Here is a tiny trained network, its code and every weight. The questions are about switching its units off for an input and a class, where a switched-off unit gives its printed mean instead of its output.

import numpy as np


def w(rows, s, z=0):
    codes = np.array(rows[::2]) - 128.0
    scale = np.full(codes.shape[1], s)
    scale[-1] = z or s
    return codes * scale


def norm(h):
    return h / np.sqrt((h * h).mean(-1, keepdims=True) + 1e-5)


def f(y):
    return np.maximum(y, 0)


def log_softmax(a):
    a = a - a.max(-1, keepdims=True)
    return a - np.log(np.exp(a).sum(-1, keepdims=True))


def net(x, mask):
    res = np.array(x, float).reshape(1, 4) / 4 @ E
    u = 0
    for l in range(2):
        y = f(norm(res) @ A[l][:, :-1].T + A[l][:, -1])
        res = res + np.where(mask[u : u + 3], y, B[l][:, -1]) @ B[l][:, :-1]
        u += 3
    return log_softmax(norm(res)[-1] @ U[:, :-1].T + U[:, -1])


A, B = {}, {}
E = w([
[114,98,7,80,168,155,200,190,94,141,153],'x0',
[109,39,173,170,89,143,171,186,111,58,179],'x1',
[2,168,140,141,83,196,55,55,188,80,83],'x2',
[172,174,166,169,219,129,122,251,124,236,154],'x3',
],0.0067)
A[0] = w([
[247,185,203,148,166,99,51,63,143,190,105,23],'0.n1',
[26,98,215,158,62,154,122,68,154,30,128,11],'0.n2',
[3,186,100,97,133,151,81,61,185,103,98,3],'0.n3',
],0.011,0.0021)
B[0] = w([
[104,215,141,111,15,8,120,158,39,154,120,204],'0.n1',
[85,122,178,235,111,176,179,175,243,52,113,254],'0.n2',
[169,88,107,78,173,184,65,65,102,214,97,238],'0.n3',
],0.012,0.013)
A[1] = w([
[130,18,67,90,88,99,187,110,67,19,162,91],'1.n1',
[206,140,79,112,131,97,196,159,132,128,104,183],'1.n2',
[125,101,136,92,138,188,69,11,141,191,85,6],'1.n3',
],0.013,0.0014)
B[1] = w([
[119,129,52,114,151,31,85,74,150,3,190,213],'1.n1',
[111,148,165,104,148,167,140,68,159,151,130,215],'1.n2',
[150,60,56,74,126,130,108,149,77,129,85,252],'1.n3',
],0.014,0.011)
U = w([
[156,151,160,99,214,158,206,133,126,239,168,49],'0',
[124,104,95,107,190,70,157,65,156,52,204,189],'1',
[131,221,178,113,56,31,136,153,18,208,111,246],'2',
[69,69,193,254,57,167,148,143,214,62,69,131],'3',
[144,32,61,93,100,186,63,125,65,192,2,249],'4',
[169,89,114,192,159,151,148,236,89,154,146,21],'5',
],0.009,0.0015)

Each question gives the input, the list of numbers given to net, and the class t.
The units are the neurons (one row each of A and B). Each row of codes is followed by its name. A weight is (code - 128) times the scale printed after its matrix; where a second scale follows, it is the last column's (A, B and U).
mask holds one flag per neuron, layer by layer. A switched-off neuron (its flag False) gives its mean, the last column of its row in B, instead of its output. The means were averaged over made-up inputs and are rounded, as every weight is.
A unit's drop is (log p(t) with every unit on - log p(t) with that unit switched off) / (log p(t) with every unit on - log p(t) with every unit switched off).
The circuit of an input: a set's keep is (log p(t) with only the set's units on - log p(t) with every unit switched off) / (log p(t) with every unit on - log p(t) with every unit switched off). Starting from all 6 units, units are removed one at a time, each time the one whose removal leaves the highest keep (on an exact tie, the one counted first), for as long as the keep stays at least 0.8.
circuit, biggest first: the units of the circuit, biggest drop first
most important unit: the unit with the biggest drop
k most important neurons: the k neurons with the biggest drops, biggest first
k most important neurons of layer l: the k neurons of layer l with the biggest drops, biggest first
drop when u is switched off: that unit's drop, to one decimal
input [6,-6,-6,1], class 0: most important unit -> 0.n3
input [0,-2,-2,-3], class 1: circuit, biggest first -> 0.n3, 0.n2, 1.n1, 0.n1
input [8,-5,-1,-2], class 1: 2 most important neurons -> 0.n3, 0.n2
input [6,4,-6,8], class 0: 2 most important neurons -> 0.n2, 1.n2
input [1,1,-5,5], class 0: 2 most important neurons -> 1.n2, 0.n2
input [7,6,-1,7], class 1: circuit, biggest first -> 0.n3, 0.n1
input [5,-6,-4,3], class 0: 2 most important neurons -> 0.n3, 1.n2
input [5,1,3,5], class 0: 2 most important neurons of layer 1 -> 1.n1, 1.n3
input [6,0,-4,-3], class 1: 2 most important neurons -> 0.n3, 1.n1
input [3,1,-3,5], class 0: 2 most important neurons of layer 0 -> 0.n3, 0.n2
input [2,0,-3,6], class 0: 2 most important neurons of layer 1 -> 1.n2, 1.n1
input [3,2,5,7], class 5: 3 most important neurons -> 0.n3, 0.n1, 0.n2
input [5,8,-6,0], class 1: drop when 1.n1 is switched off -> 0.1
input [8,-6,-4,-4], class 1: circuit, biggest first -> 0.n3
input [2,-4,5,8], class 2: drop when 0.n1 is switched off -> 0.8
input [3,-8,-8,-6], class 1: drop when 1.n1 is switched off -> 0.2
